Below is a small trained network, with its code and all its weights. Each question gives an input and a target symbol and asks what happens when units are switched off, that is, made to give their printed mean instead of their output.

import numpy as np


def w(rows, s, z=0):
    codes = np.array(rows[::2]) - 128.0
    scale = np.full(codes.shape[1], s)
    scale[-1] = z or s
    return codes * scale


def norm(h):
    return h / np.sqrt((h * h).mean(-1, keepdims=True) + 1e-5)


def f(y):
    return np.maximum(y, 0)


def softmax(a):
    e = np.exp(a - a.max(-1, keepdims=True))
    return e / e.sum(-1, keepdims=True)


def log_softmax(a):
    a = a - a.max(-1, keepdims=True)
    return a - np.log(np.exp(a).sum(-1, keepdims=True))


def net(x, mask):
    ids = ['αβγδζηθλμξπστψω'.index(c) for c in x.split()]
    T = len(ids)
    res = E[ids] + P[:T]
    u = 0
    for l in range(2):
        q, k, v = (norm(res) @ M[l].T for M in (Q, K, V))
        z = softmax(np.where(np.tri(T) > 0, q @ k.T / 3**0.5, -1e9)) @ v
        res = res + np.where(mask[u], z, O[l][:, -1]) @ O[l][:, :-1]
        u += 1
        y = f(norm(res) @ A[l][:, :-1].T + A[l][:, -1])
        res = res + np.where(mask[u : u + 8], y, B[l][:, -1]) @ B[l][:, :-1]
        u += 8
    return log_softmax(norm(res)[-1] @ U[:, :-1].T + U[:, -1])


Q, K, V, O, A, B = {}, {}, {}, {}, {}, {}
E = w([
[143,113,170,169],'α',
[158,172,2,188],'β',
[134,125,149,198],'γ',
[124,100,127,24],'δ',
[111,135,140,158],'ζ',
[134,39,155,169],'η',
[96,135,120,147],'θ',
[191,200,170,28],'λ',
[151,121,151,37],'μ',
[93,138,109,139],'ξ',
[96,137,111,137],'π',
[103,131,126,155],'σ',
[100,137,125,144],'τ',
[93,136,124,160],'ψ',
[92,138,99,83],'ω',
],0.023)
P = w([
[133,114,98,83],'0',
[205,95,165,107],'1',
[95,120,97,156],'2',
[143,123,166,152],'3',
[141,165,184,170],'4',
[78,206,162,178],'5',
[120,188,248,198],'6',
[60,115,124,121],'7',
],0.012)
Q[0] = w([
[103,224,197,111],'L0H1',
[168,74,191,91],'L0H1',
[2,65,219,112],'L0H1',
],0.008)
K[0] = w([
[86,224,202,159],'L0H1',
[80,65,239,145],'L0H1',
[254,230,96,151],'L0H1',
],0.007)
V[0] = w([
[154,144,147,139],'L0H1',
[149,105,171,163],'L0H1',
[69,71,254,59],'L0H1',
],0.0046)
O[0] = w([
[108,202,133,72,165],'L0H1',
[135,253,169,47,254],'L0H1',
[180,150,103,234,28],'L0H1',
],0.0035,0.00082)
A[0] = w([
[163,108,180,203,108],'L0N1',
[18,35,112,152,132],'L0N2',
[123,44,118,145,2],'L0N3',
[46,151,172,44,4],'L0N4',
[239,62,81,89,154],'L0N5',
[59,123,250,139,90],'L0N6',
[175,211,1,173,101],'L0N7',
[111,195,146,180,211],'L0N8',
],0.0094,0.0026)
B[0] = w([
[127,223,110,106,231],'L0N1',
[112,212,95,53,216],'L0N2',
[134,134,176,128,140],'L0N3',
[73,79,85,62,177],'L0N4',
[123,174,91,81,173],'L0N5',
[158,108,123,60,253],'L0N6',
[121,6,136,168,176],'L0N7',
[84,155,106,109,254],'L0N8',
],0.016,0.0063)
Q[1] = w([
[216,162,118,169],'L1H1',
[64,228,37,3],'L1H1',
[198,137,164,20],'L1H1',
],0.013)
K[1] = w([
[93,111,77,92],'L1H1',
[75,67,251,170],'L1H1',
[43,182,164,95],'L1H1',
],0.018)
V[1] = w([
[6,72,45,151],'L1H1',
[26,105,131,68],'L1H1',
[96,196,90,215],'L1H1',
],0.02)
O[1] = w([
[58,104,69,200,151],'L1H1',
[30,97,144,87,254],'L1H1',
[142,162,6,102,140],'L1H1',
],0.021,0.0088)
A[1] = w([
[196,142,187,130,222],'L1N1',
[220,29,5,41,186],'L1N2',
[109,143,214,164,85],'L1N3',
[102,73,109,168,253],'L1N4',
[81,140,86,131,40],'L1N5',
[148,67,73,17,41],'L1N6',
[94,188,176,210,132],'L1N7',
[155,200,83,130,52],'L1N8',
],0.017,0.0026)
B[1] = w([
[166,73,49,111,165],'L1N1',
[105,72,201,252,225],'L1N2',
[131,62,153,159,167],'L1N3',
[181,92,75,163,200],'L1N4',
[145,130,95,94,227],'L1N5',
[124,237,131,130,254],'L1N6',
[155,203,176,134,159],'L1N7',
[103,163,177,172,185],'L1N8',
],0.023,0.008)
U = w([
[252,203,129,112,159],'α',
[158,58,106,224,254],'β',
[167,239,142,242,179],'γ',
[64,67,194,151,52],'δ',
[126,185,104,90,83],'ζ',
[182,161,138,45,95],'η',
[85,139,85,99,44],'θ',
[210,93,138,56,180],'λ',
[106,55,242,124,172],'μ',
[85,114,72,106,124],'ξ',
[71,121,87,115,79],'π',
[124,159,88,103,93],'σ',
[75,150,85,91,119],'τ',
[104,152,64,97,43],'ψ',
[59,81,125,139,70],'ω',
],0.012,0.0047)

Each question gives the input, a string of symbols that net reads in full, and the target symbol t.
The units are the heads (3 rows each of Q, K, V and O) and the neurons (one row each of A and B). Each row of codes is followed by its name. A weight is (code - 128) times the scale printed after its matrix; where a second scale follows, it is the last column's (O, A, B and U).
mask holds one flag per unit, layer by layer, with each layer's heads first. A switched-off unit (its flag False) gives its mean, the last column of its rows in O or B, instead of its output. The means were averaged over made-up inputs and are rounded, as every weight is.
A unit's drop is (log p(t) with every unit on - log p(t) with that unit switched off) / (log p(t) with every unit on - log p(t) with every unit switched off).
The circuit of an input: a set's keep is (log p(t) with only the set's units on - log p(t) with every unit switched off) / (log p(t) with every unit on - log p(t) with every unit switched off). Starting from the 12 units with the biggest drops (on a tie, the unit counted first), units are removed one at a time, each time the one whose removal leaves the highest keep (on an exact tie, the one counted first), for as long as the keep stays at least 0.8.
circuit, biggest first: the units of the circuit, biggest drop first
unit that matters most: the unit with the biggest drop
top k neurons: the k neurons with the biggest drops, biggest first
top k neurons in layer l: the k neurons of layer l with the biggest drops, biggest first
input α δ μ μ ψ, target μ: unit that matters most -> L0N1
input ω ω θ λ α η, target α: circuit, biggest first -> [L0N2 L1H1]
input λ γ γ, target γ: top 3 neurons in layer 1 -> [L1N8 L1N2 L1N5]
input σ γ α, target γ: top 2 neurons in layer 0 -> [L0N2 L0N1]
input γ α μ π μ γ, target μ: circuit, biggest first -> [L1H1 L1N3]
input λ α δ τ ξ ψ γ ζ, target γ: circuit, biggest first -> [L1H1 L1N2]
input τ ω μ γ μ τ, target μ: top 2 neurons -> [L0N1 L0N8]
input δ μ θ, target μ: top 2 neurons -> [L0N2 L0N1]
input α ψ τ ψ μ ξ, target μ: circuit, biggest first -> [L1H1 L0N2]
input γ μ ω ζ μ ζ α γ, target α: top 2 neurons in layer 0 -> [L0N2 L0N5]
input ω α δ, target α: top 4 neurons -> [L0N2 L0N8 L1N6 L0N4]
input σ γ θ η τ μ γ μ, target γ: top 2 neurons -> [L1N2 L1N6]
input η γ λ η μ ψ, target μ: top 3 neurons -> [L0N8 L0N1 L0N2]
input μ β τ γ α, target α: top neuron -> [L0N2]
input π μ γ ξ σ π α δ, target α: top 2 neurons in layer 0 -> [L0N2 L0N6]
input α ω ξ δ α γ γ τ, target γ: top 2 neurons -> [L0N2 L1N2]
input ξ γ α γ ω, target γ: top 2 neurons -> [L0N2 L0N4]
input σ γ γ, target γ: top 4 neurons -> [L0N2 L0N1 L0N4 L1N2]
input ξ α τ, target α: circuit, biggest first -> [L1H1 L0N4]
input σ τ τ μ σ, target μ: circuit, biggest first -> [L1H1 L0N8]
input ξ γ μ γ ξ, target γ: unit that matters most -> L0N5
input γ α σ γ δ, target γ: top 2 neurons -> [L0N2 L1N6]
